Below are the code and all the weights of a small trained network. Each question names an input and a class and asks about switching units off, where a switched-off unit gives its printed mean instead of its output.

import numpy as np


def w(rows, s, z=0):
    codes = np.array(rows[::2]) - 128.0
    scale = np.full(codes.shape[1], s)
    scale[-1] = z or s
    return codes * scale


def norm(h):
    return h / np.sqrt((h * h).mean(-1, keepdims=True) + 1e-5)


def f(y):
    return y / 2 * (1 + np.tanh(0.7978845608 * (y + 0.044715 * y**3)))


def log_softmax(a):
    a = a - a.max(-1, keepdims=True)
    return a - np.log(np.exp(a).sum(-1, keepdims=True))


def net(x, mask):
    res = np.array(x, float).reshape(1, 6) / 4 @ E
    u = 0
    for l in range(2):
        y = f(norm(res) @ A[l][:, :-1].T + A[l][:, -1])
        res = res + np.where(mask[u : u + 16], y, B[l][:, -1]) @ B[l][:, :-1]
        u += 16
    return log_softmax(norm(res)[-1] @ U[:, :-1].T + U[:, -1])


A, B = {}, {}
E = w([
[138,236,137,115,162,178,156,173,98,121,116,113],'x0',
[91,103,64,135,194,145,174,85,96,202,103,141],'x1',
[59,125,180,131,104,112,167,145,97,110,127,196],'x2',
[203,149,88,100,82,155,172,91,156,105,107,254],'x3',
[130,118,191,98,135,160,124,93,153,129,92,102],'x4',
[137,132,143,188,156,103,90,121,117,101,75,163],'x5',
],0.0061)
A[0] = w([
[107,2,161,135,71,75,106,80,140,123,143,148,105],'0.n1',
[114,168,134,103,126,104,69,144,97,158,118,78,51],'0.n2',
[157,137,138,190,170,88,71,118,106,90,73,166,76],'0.n3',
[65,114,127,164,159,170,84,171,115,154,139,99,62],'0.n4',
[161,172,162,100,159,146,175,193,68,99,87,105,79],'0.n5',
[77,109,191,135,108,114,205,165,100,80,140,161,77],'0.n6',
[129,118,206,103,117,168,146,89,185,133,49,97,90],'0.n7',
[164,154,180,128,76,116,72,175,157,46,226,142,25],'0.n8',
[178,90,82,110,137,116,76,80,152,144,149,78,175],'0.n9',
[86,72,192,119,84,134,186,143,60,157,122,173,53],'0.n10',
[123,119,120,61,120,169,93,149,131,178,222,132,5],'0.n11',
[128,155,142,115,48,132,208,143,186,213,189,85,6],'0.n12',
[89,119,98,73,74,152,187,113,145,120,194,97,18],'0.n13',
[188,130,87,122,135,131,168,180,218,127,100,123,139],'0.n14',
[128,172,55,176,113,48,128,178,139,130,189,151,137],'0.n15',
[121,191,145,105,174,161,152,189,128,102,112,127,127],'0.n16',
],0.0067,0.0019)
B[0] = w([
[153,190,74,74,166,66,148,147,146,65,106,143,253],'0.n1',
[140,91,82,127,41,95,105,145,150,155,121,150,171],'0.n2',
[178,102,176,164,160,151,62,153,88,127,187,153,180],'0.n3',
[156,126,163,104,82,124,146,132,92,170,134,186,191],'0.n4',
[167,120,68,104,166,54,123,138,120,82,118,118,204],'0.n5',
[203,145,113,195,108,78,140,97,166,144,163,74,213],'0.n6',
[134,91,109,175,143,161,186,209,209,138,128,157,196],'0.n7',
[10,78,145,120,133,194,108,52,118,86,113,74,248],'0.n8',
[157,193,111,148,124,124,178,140,113,86,144,100,204],'0.n9',
[168,176,91,186,119,141,141,107,144,119,154,84,205],'0.n10',
[169,105,166,163,183,140,120,144,100,108,120,109,160],'0.n11',
[141,110,135,200,159,123,41,172,124,98,171,186,184],'0.n12',
[157,126,197,161,185,135,95,129,103,104,161,234,181],'0.n13',
[161,118,138,149,50,84,132,117,97,149,131,111,169],'0.n14',
[143,108,176,109,159,183,179,172,254,147,58,109,190],'0.n15',
[152,129,71,82,128,97,128,110,162,53,108,149,208],'0.n16',
],0.0071,0.0044)
A[1] = w([
[148,85,96,165,206,114,183,177,165,183,122,155,111],'1.n1',
[146,150,157,201,190,117,28,112,114,121,80,173,5],'1.n2',
[128,128,176,69,60,185,104,82,162,94,129,174,183],'1.n3',
[222,135,94,155,122,199,98,140,80,97,175,65,144],'1.n4',
[139,178,98,203,6,141,96,141,122,120,125,52,210],'1.n5',
[219,112,137,171,75,103,133,124,129,125,100,173,125],'1.n6',
[71,213,177,182,66,90,162,95,137,130,132,195,134],'1.n7',
[120,116,122,19,134,156,173,123,158,126,254,114,206],'1.n8',
[172,128,114,120,94,163,163,95,203,108,128,198,101],'1.n9',
[114,149,68,149,190,88,177,114,92,140,84,113,143],'1.n10',
[60,124,149,158,126,45,166,211,179,137,123,100,150],'1.n11',
[114,93,180,113,182,38,130,167,138,158,160,45,168],'1.n12',
[53,128,45,141,195,213,149,25,50,169,176,160,102],'1.n13',
[182,155,87,172,106,165,142,34,78,170,98,130,180],'1.n14',
[155,117,95,109,110,127,209,107,83,175,53,177,56],'1.n15',
[146,134,100,213,90,178,159,184,213,95,130,76,106],'1.n16',
],0.006,0.0025)
B[1] = w([
[83,126,221,115,126,204,124,128,183,87,114,96,231],'1.n1',
[97,83,133,185,184,181,120,158,119,115,235,212,160],'1.n2',
[78,61,87,89,142,119,122,141,56,162,105,86,184],'1.n3',
[84,133,133,206,123,97,140,81,158,147,162,178,231],'1.n4',
[113,118,147,121,93,105,163,49,74,161,155,136,217],'1.n5',
[109,189,147,125,125,125,75,179,129,199,161,113,207],'1.n6',
[169,163,124,153,88,129,124,95,123,201,176,50,163],'1.n7',
[163,135,151,196,211,100,45,137,95,81,124,193,193],'1.n8',
[117,110,110,98,125,156,87,195,64,183,101,112,229],'1.n9',
[156,116,141,134,87,104,111,73,168,62,130,88,218],'1.n10',
[162,136,100,102,157,192,141,115,120,193,94,104,211],'1.n11',
[180,159,68,61,33,171,123,183,66,142,112,255,232],'1.n12',
[30,57,169,130,102,85,61,92,157,69,115,86,185],'1.n13',
[89,116,175,117,116,81,167,123,49,139,181,64,190],'1.n14',
[100,93,139,93,76,162,90,154,103,96,138,122,174],'1.n15',
[69,127,177,135,194,133,220,103,171,217,90,118,255],'1.n16',
],0.0056,0.0043)
U = w([
[22,57,181,110,92,127,101,48,107,31,130,50,180],'0',
[172,105,171,244,196,143,60,185,88,106,226,237,143],'1',
[222,186,5,72,145,23,135,145,160,22,83,140,142],'2',
[156,115,97,61,8,148,111,178,1,250,132,160,122],'3',
[171,206,142,240,93,65,217,35,156,189,192,60,117],'4',
[116,87,168,120,162,208,205,208,232,180,47,138,114],'5',
[105,164,138,121,176,100,105,75,162,182,112,171,2],'6',
],0.0095,0.006)

Each question gives the input, the list of numbers given to net, and the class t.
The units are the neurons (one row each of A and B). Each row of codes is followed by its name. A weight is (code - 128) times the scale printed after its matrix; where a second scale follows, it is the last column's (A, B and U).
mask holds one flag per neuron, layer by layer. A switched-off neuron (its flag False) gives its mean, the last column of its row in B, instead of its output. The means were averaged over made-up inputs and are rounded, as every weight is.
A unit's drop is (log p(t) with every unit on - log p(t) with that unit switched off) / (log p(t) with every unit on - log p(t) with every unit switched off).
The circuit of an input: a set's keep is (log p(t) with only the set's units on - log p(t) with every unit switched off) / (log p(t) with every unit on - log p(t) with every unit switched off). Starting from the 12 units with the biggest drops (on a tie, the unit counted first), units are removed one at a time, each time the one whose removal leaves the highest keep (on an exact tie, the one counted first), for as long as the keep stays at least 0.8.
circuit, biggest first: the units of the circuit, biggest drop first
k most important neurons: the k neurons with the biggest drops, biggest first
top k neurons in layer l: the k neurons of layer l with the biggest drops, biggest first
input [-3,3,6,7,-7,0], class 3: most important neuron -> (1.n9)
input [7,4,8,-3,-8,1], class 4: 3 most important neurons -> (0.n6; 0.n1; 0.n10)
input [-8,-5,6,4,6,-7], class 2: top 2 neurons in layer 0 -> (0.n1; 0.n3)
input [-5,-6,-6,2,8,5], class 5: circuit, biggest first -> (0.n7; 1.n16)
input [-6,5,4,8,-3,4], class 3: 4 most important neurons -> (0.n8; 1.n9; 0.n5; 0.n16)
input [5,4,4,-5,-3,2], class 2: 3 most important neurons -> (0.n16; 0.n5; 1.n10)
input [-1,1,7,-7,-6,-7], class 1: 2 most important neurons -> (0.n13; 0.n12)
input [-1,3,-8,-7,8,-8], class 1: 2 most important neurons -> (1.n8; 0.n15)
input [0,1,-5,-2,8,-6], class 5: 2 most important neurons -> (0.n7; 1.n16)
input [3,7,7,-3,-7,-2], class 0: top 4 neurons in layer 0 -> (0.n7; 0.n9; 0.n1; 0.n14)
input [6,6,-3,-8,6,-3], class 3: 2 most important neurons -> (1.n12; 0.n1)
input [-4,-6,-6,-8,-7,-4], class 3: 2 most important neurons -> (1.n12; 0.n10)
input [-6,6,2,8,-8,-1], class 3: top 4 neurons in layer 0 -> (0.n8; 0.n7; 0.n5; 0.n16)
input [7,5,1,5,1,-7], class 1: circuit, biggest first -> (0.n12; 1.n8)
input [1,2,-7,2,-7,-6], class 4: circuit, biggest first -> (1.n4)
input [7,3,5,2,-4,-8], class 1: top 2 neurons in layer 0 -> (0.n13; 0.n12)
input [-4,-2,8,0,-8,2], class 4: 2 most important neurons -> (0.n6; 0.n10)
input [-7,3,4,-2,4,-7], class 1: top 2 neurons in layer 0 -> (0.n13; 0.n12)
input [-1,-1,6,-4,4,-6], class 1: 2 most important neurons -> (0.n13; 0.n12)
input [-6,-8,6,7,-5,3], class 0: 3 most important neurons -> (0.n8; 1.n12; 0.n4)
input [4,8,-2,1,7,-5], class 0: 2 most important neurons -> (1.n13; 0.n15)
input [-7,0,5,-1,-8,5], class 5: most important neuron -> (0.n15)
input [6,7,1,-1,-8,7], class 5: top 2 neurons in layer 1 -> (1.n1; 1.n8)
input [-3,5,-6,-8,-5,-8], class 1: circuit, biggest first -> (1.n8; 0.n13)
input [-3,0,6,-1,8,-2], class 5: top 2 neurons in layer 0 -> (0.n7; 0.n9)
input [3,4,-7,-8,-8,7], class 3: top 2 neurons in layer 1 -> (1.n12; 1.n8)
input [-1,-6,7,-8,-3,-7], class 3: circuit, biggest first -> (1.n12)
